Below is a small trained network, with its code and all its weights. Each question gives an input and a class and asks what happens when units are switched off, that is, made to give their printed mean instead of their output.

import numpy as np


def w(rows, s, z=0):
    codes = np.array(rows[::2]) - 128.0
    scale = np.full(codes.shape[1], s)
    scale[-1] = z or s
    return codes * scale


def f(y):
    return y / 2 * (1 + np.tanh(0.7978845608 * (y + 0.044715 * y**3)))


def log_softmax(a):
    a = a - a.max(-1, keepdims=True)
    return a - np.log(np.exp(a).sum(-1, keepdims=True))


def net(x, mask):
    res = np.array(x, float).reshape(1, 8) / 4 @ E
    y = f(res @ A[0][:, :-1].T + A[0][:, -1])
    res = res + np.where(mask, y, B[0][:, -1]) @ B[0][:, :-1]
    return log_softmax(res[-1] @ U[:, :-1].T + U[:, -1])


A, B = {}, {}
E = w([
[127,131,128],'x0',
[166,16,79],'x1',
[128,126,131],'x2',
[129,130,127],'x3',
[128,125,130],'x4',
[129,128,128],'x5',
[193,108,254],'x6',
[249,207,42],'x7',
],0.0048)
A[0] = w([
[143,139,135,3],'n1',
[116,129,108,29],'n2',
[180,124,188,23],'n3',
[186,155,112,26],'n4',
[102,129,92,32],'n5',
[139,130,134,99],'n6',
[106,183,145,53],'n7',
[53,88,159,17],'n8',
[199,161,90,31],'n9',
[60,89,156,16],'n10',
[93,132,79,55],'n11',
[135,126,131,39],'n12',
[184,153,107,35],'n13',
[134,124,130,161],'n14',
[151,125,148,15],'n15',
[177,10,80,33],'n16',
[79,241,163,24],'n17',
[88,96,146,36],'n18',
[184,153,107,41],'n19',
[103,149,105,23],'n20',
[77,139,60,47],'n21',
[139,120,139,114],'n22',
[66,145,51,38],'n23',
[147,124,147,144],'n24',
[189,154,99,49],'n25',
[197,123,205,51],'n26',
[163,44,96,50],'n27',
[124,121,121,75],'n28',
[187,154,104,22],'n29',
[122,116,125,85],'n30',
[155,80,110,49],'n31',
[150,143,111,45],'n32',
[105,132,94,19],'n33',
[115,138,134,44],'n34',
],0.011,0.0051)
B[0] = w([
[141,129,218,6],'n1',
[151,111,198,20],'n2',
[187,63,170,103],'n3',
[72,114,172,94],'n4',
[165,97,183,50],'n5',
[132,121,141,79],'n6',
[150,179,176,97],'n7',
[23,113,149,187],'n8',
[22,105,128,160],'n9',
[41,115,157,161],'n10',
[172,77,164,104],'n11',
[134,125,188,15],'n12',
[64,117,165,100],'n13',
[124,120,110,199],'n14',
[150,112,195,17],'n15',
[185,246,189,228],'n16',
[196,251,198,236],'n17',
[83,126,163,92],'n18',
[68,115,159,105],'n19',
[190,113,207,34],'n20',
[181,40,162,161],'n21',
[130,116,128,105],'n22',
[177,16,158,192],'n23',
[135,93,110,171],'n24',
[51,109,139,135],'n25',
[202,25,151,193],'n26',
[161,208,157,148],'n27',
[134,129,154,49],'n28',
[62,116,165,99],'n29',
[129,131,147,64],'n30',
[142,169,155,67],'n31',
[115,114,176,42],'n32',
[167,102,191,36],'n33',
[134,147,174,26],'n34',
],0.029,0.0013)
U = w([
[2,128,189,67],'0',
[148,143,69,253],'1',
[153,145,68,205],'2',
[177,226,189,100],'3',
[200,39,155,68],'4',
[134,141,49,91],'5',
[135,140,54,57],'6',
],0.0067,0.0056)

Each question gives the input, the list of numbers given to net, and the class t.
The units are the neurons (one row each of A and B). Each row of codes is followed by its name. A weight is (code - 128) times the scale printed after its matrix; where a second scale follows, it is the last column's (A, B and U).
mask holds one flag per neuron, in row order. A switched-off neuron (its flag False) gives its mean, the last column of its row in B, instead of its output. The means were averaged over made-up inputs and are rounded, as every weight is.
A unit's drop is (log p(t) with every unit on - log p(t) with that unit switched off) / (log p(t) with every unit on - log p(t) with every unit switched off).
The circuit of an input: a set's keep is (log p(t) with only the set's units on - log p(t) with every unit switched off) / (log p(t) with every unit on - log p(t) with every unit switched off). Starting from the 12 units with the biggest drops (on a tie, the unit counted first), units are removed one at a time, each time the one whose removal leaves the highest keep (on an exact tie, the one counted first), for as long as the keep stays at least 0.8.
circuit, biggest first: the units of the circuit, biggest drop first
unit that matters most: the unit with the biggest drop
top k neurons: the k neurons with the biggest drops, biggest first
drop when u is switched off: that unit's drop, to one decimal
input [-1,-1,-4,5,2,-8,-8,-3], class 4: top 2 neurons -> [n23, n21]
input [7,-2,-6,5,-2,-3,-8,1], class 4: circuit, biggest first -> [n23, n21]
input [3,8,0,-6,-4,5,7,3], class 3: unit that matters most -> n16
input [4,3,0,5,7,6,-7,-7], class 0: top 3 neurons -> [n8, n10, n18]
input [-4,4,-5,4,2,-3,-3,-7], class 0: circuit, biggest first -> [n8, n10]
input [-1,-8,-4,8,-4,2,7,4], class 3: top 2 neurons -> [n17, n7]
input [-3,-4,-4,8,-3,2,-8,1], class 4: top 2 neurons -> [n23, n21]
input [-3,2,7,5,-5,0,0,-7], class 0: circuit, biggest first -> [n8, n10]
input [2,7,6,0,-6,-5,5,-7], class 0: top 4 neurons -> [n8, n10, n18, n17]
input [4,8,-1,-5,3,6,-3,-5], class 3: top 2 neurons -> [n16, n27]
input [-4,8,-7,6,4,3,4,8], class 0: top 2 neurons -> [n9, n25]
input [-5,3,3,-2,6,0,6,-8], class 0: top 2 neurons -> [n8, n10]
input [-6,-4,-2,1,7,-6,1,-8], class 0: top 2 neurons -> [n8, n10]
input [0,7,6,-5,6,-6,-7,-5], class 3: circuit, biggest first -> [n16]
input [-5,-5,-6,-8,-7,-1,8,0], class 4: drop when n26 is switched off -> 0.7
input [-3,-1,5,4,-8,-1,8,5], class 4: drop when n3 is switched off -> 0.2
input [4,6,-4,6,-8,-1,-2,0], class 3: drop when n9 is switched off -> 0.1
